[[118 112 126 132 128]
 [115 141 127 120 117]
 [118 111 122 140 137]
 [110 121 125 152 132]]
:
[[141 127]
 [111 122]]

[[133 108 132]
 [104 101 132]
 [140 139 124]
 [149 117 133]
 [116 151 103]]
:
[[101 132]
 [139 124]]

[[109 102 142 130 141]
 [136 146 133 155 115]
 [110 109 134 138 109]
 [145 149  99 123 120]]
:
[[146 133]
 [109 134]]

[[128 118 103 106]
 [133 122 113  99]
 [137 132 137 109]]
:
[[122 113]
 [132 137]]

[[134 122 100 127]
 [113 158 127 126]
 [127 152 118 116]]
:
[[158 127]
 [152 118]]

[[125 124 123 137 130]
 [ 99 140 135 144 135]
 [140 107 113 132 128]]
:
[[140 135]
 [107 113]]

[[132 135 137 122 129]
 [129 132 133 131 129]
 [134 132 105 145 131]]
:
[[132 133]
 [132 105]]
---
[[127 121]
 [128 124]
 [128 126]
 [127 115]
 [125 100]]
:
[[121 127]
 [124 128]
 [126 128]
 [115 127]
 [100 125]]

[[128 136 130 127 130]
 [134 138 146 138 146]
 [113 100 129 128 129]]
:
[[130 127 130 136 128]
 [146 138 146 138 134]
 [129 128 129 100 113]]

[[106 129 117 125 122 141 113 122 119 126 129 127 127]
 [138 131 112 119 134 133 128 135 118 119 125 121 125]
 [109 126 137 127 140 121 111 128 123 118 128 121 129]
 [114 134 137 121 122 129 148 127 122 133 130 131 130]]
:
[[127 127 129 126 119 122 113 141 122 125 117 129 106]
 [125 121 125 119 118 135 128 133 134 119 112 131 138]
 [129 121 128 118 123 128 111 121 140 127 137 126 109]
 [130 131 130 133 122 127 148 129 122 121 137 134 114]]

[[140 123 137 132 148]
 [115 130 129 135 133]
 [144 120 145 138 145]
 [121 133 112 120 115]
 [135 122 126 125 139]
 [118 129 118 139 104]]
:
[[148 132 137 123 140]
 [133 135 129 130 115]
 [145 138 145 120 144]
 [115 120 112 133 121]
 [139 125 126 122 135]
 [104 139 118 129 118]]

[[131 123 123 122]
 [123 133 143 127]
 [127 133 120 136]
 [122 101 120  98]
 [128 129 123 128]
 [131 130 113 133]
 [130 124 123 140]]
:
[[122 123 123 131]
 [127 143 133 123]
 [136 120 133 127]
 [ 98 120 101 122]
 [128 123 129 128]
 [133 113 130 131]
 [140 123 124 130]]

[[131 125]
 [139 123]
 [131 130]
 [130 128]
 [134 132]
 [126 132]
 [129 127]
 [125 131]
 [114 129]
 [106 127]
 [134 132]]
:
[[125 131]
 [123 139]
 [130 131]
 [128 130]
 [132 134]
 [132 126]
 [127 129]
 [131 125]
 [129 114]
 [127 106]
 [132 134]]
---
[[128 146 149 134 115 106 115 135 149 145 127 110 108]
 [120 107 111 130 147 148 133 113 106 117 137 150 145]
 [112 131 148 148 132 112 106 118 138 150 143 124 108]
 [150 141 121 107 110 128 146 149 134 115 106 116 136]
 [148 147 130 111 106 119 139 150 142 123 108 109 127]]
:
[[150 141 121 107 110 128 146 149 134 115 106 116 136]
 [148 147 130 111 106 119 139 150 142 123 108 109 127]
 [128 146 149 134 115 106 115 135 149 145 127 110 108]
 [120 107 111 130 147 148 133 113 106 117 137 150 145]
 [112 131 148 148 132 112 106 118 138 150 143 124 108]]

[[130 134 130 119 135 122 134 151 123 128 130 135]
 [125 142 133 129 129 134 133 141 117 125 113 133]
 [126 134 133 121 134 122 126 150 122 130 128 139]
 [120 134 140 121 135 125 119 143 127 131 117 134]
 [132 143 129 128 128 134 134 140 122 128 113 138]]
:
[[132 143 129 128 128 134 134 140 122 128 113 138]
 [130 134 130 119 135 122 134 151 123 128 130 135]
 [126 134 133 121 134 122 126 150 122 130 128 139]
 [125 142 133 129 129 134 133 141 117 125 113 133]
 [120 134 140 121 135 125 119 143 127 131 117 134]]

[[139 123 132 139 127 104 118 126 133 135 122]
 [133 126 120 138 129 119 132 123 129 130 132]
 [124 130 130 126 126 127 124 126 135 127 130]
 [126 127 125 127 132 129 128 123 126 130 129]
 [125 124 124 127 127 125 132 134 127 126 136]
 [131 126 124 133 128 121 124 128 131 129 125]
 [120 128 124 134 127 113 120 127 132 117 130]]
:
[[139 123 132 139 127 104 118 126 133 135 122]
 [133 126 120 138 129 119 132 123 129 130 132]
 [131 126 124 133 128 121 124 128 131 129 125]
 [126 127 125 127 132 129 128 123 126 130 129]
 [125 124 124 127 127 125 132 134 127 126 136]
 [124 130 130 126 126 127 124 126 135 127 130]
 [120 128 124 134 127 113 120 127 132 117 130]]

[[141 135 137 133 142 125 131 131]
 [131 117 135 141 145 120 120 129]
 [139 133 134 127 116 132 138 132]
 [129 133 131 126 147 115 124 125]
 [125 130 134 130 135 113 124 130]
 [120 133 125 126 142 122 125 117]
 [117 128 121 124 123 128 145 126]
 [115 121 121 122 113 142 135 128]
 [132 139 134 125 131 130 132 128]
 [140 112 131 131 124 134 136 151]
 [135 133 130 130 137 136 122 124]
 [121 127 132 125 119 142 137 136]]
:
[[141 135 137 133 142 125 131 131]
 [140 112 131 131 124 134 136 151]
 [139 133 134 127 116 132 138 132]
 [135 133 130 130 137 136 122 124]
 [132 139 134 125 131 130 132 128]
 [131 117 135 141 145 120 120 129]
 [129 133 131 126 147 115 124 125]
 [125 130 134 130 135 113 124 130]
 [121 127 132 125 119 142 137 136]
 [120 133 125 126 142 122 125 117]
 [117 128 121 124 123 128 145 126]
 [115 121 121 122 113 142 135 128]]

[[127 130 127 128 128 130 130 128]
 [154 150 148 143 117 125 138 124]
 [128 129 129 128 129 129 129 128]
 [131 130 128 118 155 106 125 112]]
:
[[154 150 148 143 117 125 138 124]
 [131 130 128 118 155 106 125 112]
 [128 129 129 128 129 129 129 128]
 [127 130 127 128 128 130 130 128]]

[[119 141 133 113 117 127 138 113 141 106 110 125 121 139]
 [107 125 125 113 123 123 121 129 139 116 117 132 129 135]
 [118 142 140 118 128 114 138 130 133 112 113 123 129 123]]
:
[[119 141 133 113 117 127 138 113 141 106 110 125 121 139]
 [118 142 140 118 128 114 138 130 133 112 113 123 129 123]
 [107 125 125 113 123 123 121 129 139 116 117 132 129 135]]

[[131 130 117 126 124 110 130 111 123 130 116 120 121]
 [132 127 104 137 118 134 116 139 121 141 118 132 113]]
:
[[132 127 104 137 118 134 116 139 121 141 118 132 113]
 [131 130 117 126 124 110 130 111 123 130 116 120 121]]

[[106 118 138 123 121 114 139 119 133 113 137 122 134 120]
 [123 128 137 149 132 114 122 122 125 108 126 132 121 115]
 [111 130 135 124 142 129 130 138 125 117 123 144 124 105]
 [110 129 129 110 123 121 122 129 130 129 134 117 131 131]
 [113 116 137 119 130 120 143 128 131 117 133 132 134 115]]
:
[[123 128 137 149 132 114 122 122 125 108 126 132 121 115]
 [113 116 137 119 130 120 143 128 131 117 133 132 134 115]
 [111 130 135 124 142 129 130 138 125 117 123 144 124 105]
 [110 129 129 110 123 121 122 129 130 129 134 117 131 131]
 [106 118 138 123 121 114 139 119 133 113 137 122 134 120]]
---
[[135 130 122]
 [129 125 103]
 [152 123 123]
 [125 138 124]
 [135 129 128]]
:
[[125 103]
 [123 123]]

[[121 130 142 128 145]
 [151 125 136 125 121]
 [157 128 155 119 107]]
:
[[125 136]
 [128 155]]

[[147 138 122]
 [156 143 119]
 [128 128 128]]
:
[[143 119]
 [128 128]]

[[133 108 115 118 104]
 [147 111 120 141 101]
 [132 122 113 136 117]
 [131 111 117 103 114]]
:
[[111 120]
 [122 113]]

[[131 117 133 125 120]
 [152 123 150 120 136]
 [109 139 121 147  99]
 [130 134 104 126 143]]
:
[[123 150]
 [139 121]]

[[117 100 118]
 [148 137 131]
 [105 147 134]]
:
[[137 131]
 [147 134]]

[[127 127 129]
 [126 126 152]
 [121 121 134]]
:
[[126 152]
 [121 134]]
